Below are the code and all the weights of a small trained network. Each question names an input and a target symbol and asks about switching units off, where a switched-off unit gives its printed mean instead of its output.

import numpy as np


def w(rows, s, z=0):
    codes = np.array(rows[::2]) - 128.0
    scale = np.full(codes.shape[1], s)
    scale[-1] = z or s
    return codes * scale


def norm(h):
    return h / np.sqrt((h * h).mean(-1, keepdims=True) + 1e-5)


def f(y):
    return np.maximum(y, 0)


def softmax(a):
    e = np.exp(a - a.max(-1, keepdims=True))
    return e / e.sum(-1, keepdims=True)


def log_softmax(a):
    a = a - a.max(-1, keepdims=True)
    return a - np.log(np.exp(a).sum(-1, keepdims=True))


def net(x, mask):
    ids = ['βγεζμξστψω'.index(c) for c in x.split()]
    T = len(ids)
    res = E[ids] + P[:T]
    u = 0
    for l in range(3):
        q, k, v = (norm(res) @ M[l].T for M in (Q, K, V))
        z = softmax(np.where(np.tri(T) > 0, q @ k.T / 3**0.5, -1e9)) @ v
        res = res + np.where(mask[u], z, O[l][:, -1]) @ O[l][:, :-1]
        u += 1
        y = f(norm(res) @ A[l][:, :-1].T + A[l][:, -1])
        res = res + np.where(mask[u : u + 4], y, B[l][:, -1]) @ B[l][:, :-1]
        u += 4
    return log_softmax(norm(res)[-1] @ U[:, :-1].T + U[:, -1])


Q, K, V, O, A, B = {}, {}, {}, {}, {}, {}
E = w([
[132,166,3,82,117],'β',
[126,95,176,166,168],'γ',
[120,148,56,142,85],'ε',
[134,135,143,132,101],'ζ',
[211,159,120,96,91],'μ',
[119,90,118,183,167],'ξ',
[121,165,84,111,114],'σ',
[120,161,111,108,91],'τ',
[119,154,114,129,155],'ψ',
[185,172,82,115,54],'ω',
],0.0018)
P = w([
[153,128,128,136,107],'0',
[175,2,68,111,23],'1',
[141,145,133,123,138],'2',
[148,107,100,126,163],'3',
[113,62,97,109,59],'4',
[134,153,137,126,142],'5',
[135,108,102,121,160],'6',
[93,88,121,116,60],'7',
[128,160,141,132,142],'8',
[125,114,107,118,156],'9',
[79,109,138,133,65],'10',
[120,168,146,141,141],'11',
[114,120,114,116,154],'12',
[86,103,138,116,72],'13',
],0.0058)
Q[0] = w([
[105,99,75,113,253],'0.h1',
[180,115,120,113,59],'0.h1',
[170,143,200,140,9],'0.h1',
],0.0055)
K[0] = w([
[88,254,125,158,194],'0.h1',
[195,119,102,76,89],'0.h1',
[184,7,130,98,88],'0.h1',
],0.0067)
V[0] = w([
[66,94,192,166,110],'0.h1',
[249,2,85,6,125],'0.h1',
[87,23,10,130,160],'0.h1',
],0.0014)
O[0] = w([
[192,79,126,115,97,59],'0.h1',
[16,62,150,82,69,255],'0.h1',
[136,69,192,124,3,118],'0.h1',
],0.0019,0.00055)
A[0] = w([
[171,135,207,152,92,55],'0.n1',
[90,172,126,117,97,78],'0.n2',
[35,63,107,163,197,1],'0.n3',
[137,134,254,64,159,71],'0.n4',
],0.0037,0.0018)
B[0] = w([
[191,133,120,91,32,208],'0.n1',
[117,126,107,89,62,220],'0.n2',
[189,183,88,46,4,245],'0.n3',
[99,76,186,121,229,255],'0.n4',
],0.0038,0.00061)
Q[1] = w([
[133,2,60,149,80],'1.h1',
[159,112,53,105,141],'1.h1',
[158,117,46,102,117],'1.h1',
],0.004)
K[1] = w([
[154,168,244,100,170],'1.h1',
[78,220,128,103,231],'1.h1',
[109,181,131,89,253],'1.h1',
],0.004)
V[1] = w([
[113,173,92,171,119],'1.h1',
[120,154,197,240,28],'1.h1',
[5,160,175,172,132],'1.h1',
],0.0027)
O[1] = w([
[116,123,154,106,153,113],'1.h1',
[102,130,122,112,253,97],'1.h1',
[77,153,173,205,139,7],'1.h1',
],0.0036,0.002)
A[1] = w([
[39,137,159,59,184,64],'1.n1',
[96,140,97,125,253,2],'1.n2',
[128,128,128,128,128,111],'1.n3',
[166,83,235,135,102,176],'1.n4',
],0.0036,0.0004)
B[1] = w([
[146,114,137,108,4,205],'1.n1',
[192,106,135,158,65,254],'1.n2',
[122,127,134,129,132,128],'1.n3',
[67,140,127,106,219,253],'1.n4',
],0.0044,0.00099)
Q[2] = w([
[78,29,221,201,185],'2.h1',
[215,120,2,176,100],'2.h1',
[49,40,217,75,135],'2.h1',
],0.0097)
K[2] = w([
[204,88,106,90,177],'2.h1',
[89,177,200,189,146],'2.h1',
[164,2,72,29,149],'2.h1',
],0.0087)
V[2] = w([
[117,179,4,208,93],'2.h1',
[41,194,52,54,129],'2.h1',
[215,198,233,37,137],'2.h1',
],0.0033)
O[2] = w([
[182,30,42,99,233,119],'2.h1',
[199,49,118,208,95,55],'2.h1',
[111,227,252,203,165,250],'2.h1',
],0.0036,0.0015)
A[2] = w([
[85,64,201,128,153,80],'2.n1',
[2,131,163,97,109,148],'2.n2',
[122,48,115,163,101,129],'2.n3',
[156,175,138,147,147,2],'2.n4',
],0.0077,0.0032)
B[2] = w([
[255,148,107,227,218,174],'2.n1',
[104,10,155,108,155,252],'2.n2',
[24,157,235,102,120,224],'2.n3',
[37,55,53,155,98,159],'2.n4',
],0.0055,0.0039)
U = w([
[124,60,116,65,18,125],'β',
[38,174,229,83,164,146],'γ',
[126,2,126,132,240,6],'ε',
[118,243,179,211,63,144],'ζ',
[195,204,127,92,45,164],'μ',
[141,218,114,16,225,151],'ξ',
[220,161,191,210,193,236],'σ',
[148,78,56,240,69,53],'τ',
[38,168,48,175,217,101],'ψ',
[203,131,56,105,110,199],'ω',
],0.009,0.0022)

Each question gives the input, a string of symbols that net reads in full, and the target symbol t.
The units are the heads (3 rows each of Q, K, V and O) and the neurons (one row each of A and B). Each row of codes is followed by its name. A weight is (code - 128) times the scale printed after its matrix; where a second scale follows, it is the last column's (O, A, B and U).
mask holds one flag per unit, layer by layer, with each layer's heads first. A switched-off unit (its flag False) gives its mean, the last column of its rows in O or B, instead of its output. The means were averaged over made-up inputs and are rounded, as every weight is.
A unit's drop is (log p(t) with every unit on - log p(t) with that unit switched off) / (log p(t) with every unit on - log p(t) with every unit switched off).
The circuit of an input: a set's keep is (log p(t) with only the set's units on - log p(t) with every unit switched off) / (log p(t) with every unit on - log p(t) with every unit switched off). Starting from the 12 units with the biggest drops (on a tie, the unit counted first), units are removed one at a time, each time the one whose removal leaves the highest keep (on an exact tie, the one counted first), for as long as the keep stays at least 0.8.
circuit, biggest first: the units of the circuit, biggest drop first
most important unit: the unit with the biggest drop
top k neurons: the k neurons with the biggest drops, biggest first
top k neurons in layer l: the k neurons of layer l with the biggest drops, biggest first
input τ ω γ σ ψ ξ γ, target ξ: most important unit => 0.n3
input γ γ σ ω ζ ζ ε, target ζ: circuit, biggest first => [2.h1, 2.n2]
input γ γ μ τ ξ σ ζ ω σ ε, target σ: top 2 neurons in layer 2 => [2.n2, 2.n4]
input γ τ ψ γ ζ ζ ε ζ τ σ, target τ: circuit, biggest first => [2.h1, 2.n3, 2.n4, 2.n2]
input γ ξ γ ξ ω σ, target τ: circuit, biggest first => [2.h1, 2.n3, 2.n4]
input ζ γ τ γ ε σ σ ε ζ ζ τ ξ, target ψ: circuit, biggest first => [2.n4, 2.n2, 0.h1, 2.n3]
input ψ γ ε ξ ξ γ ζ, target γ: top 2 neurons => [1.n2, 2.n2]
input γ σ β μ, target β: circuit, biggest first => [1.h1, 2.n1]
input μ γ μ ξ, target μ: top 2 neurons in layer 0 => [0.n3, 0.n4]
input ω μ γ γ γ ζ ξ σ ω γ, target ω: top 4 neurons => [0.n3, 2.n3, 2.n2, 2.n1]
input β γ μ ξ ψ ξ ψ γ ξ σ γ μ, target ξ: top 4 neurons => [0.n4, 2.n2, 1.n4, 2.n3]
input γ σ ζ γ β γ ζ τ β γ, target β: top 2 neurons in layer 2 => [2.n1, 2.n2]
input γ γ ψ ξ μ ζ β γ, target ε: circuit, biggest first => [2.n2, 2.n1]
input γ ε γ γ, target γ: circuit, biggest first => [2.h1]
input γ ζ β γ ε γ ζ ψ τ ψ, target τ: top 2 neurons in layer 1 => [1.n1, 1.n2]
input β ξ γ τ ζ γ ω μ σ ξ, target σ: circuit, biggest first => [2.h1, 0.h1, 0.n3]
input ξ γ ε γ ξ τ μ ξ σ ζ, target σ: top 3 neurons => [0.n2, 2.n2, 0.n4]
input γ τ γ γ ξ σ τ, target σ: top 2 neurons => [2.n2, 2.n4]
input γ ζ μ ψ ξ ω γ, target ω: circuit, biggest first => [0.n3, 2.n3, 2.n2]
input γ ψ σ γ γ γ γ ψ γ γ ξ ζ, target ε: top 2 neurons => [1.n4, 2.n2]
input ω ξ τ τ ξ β β, target β: top 2 neurons => [2.n1, 2.n3]
input γ σ μ γ ξ γ μ, target γ: circuit, biggest first => [2.h1]
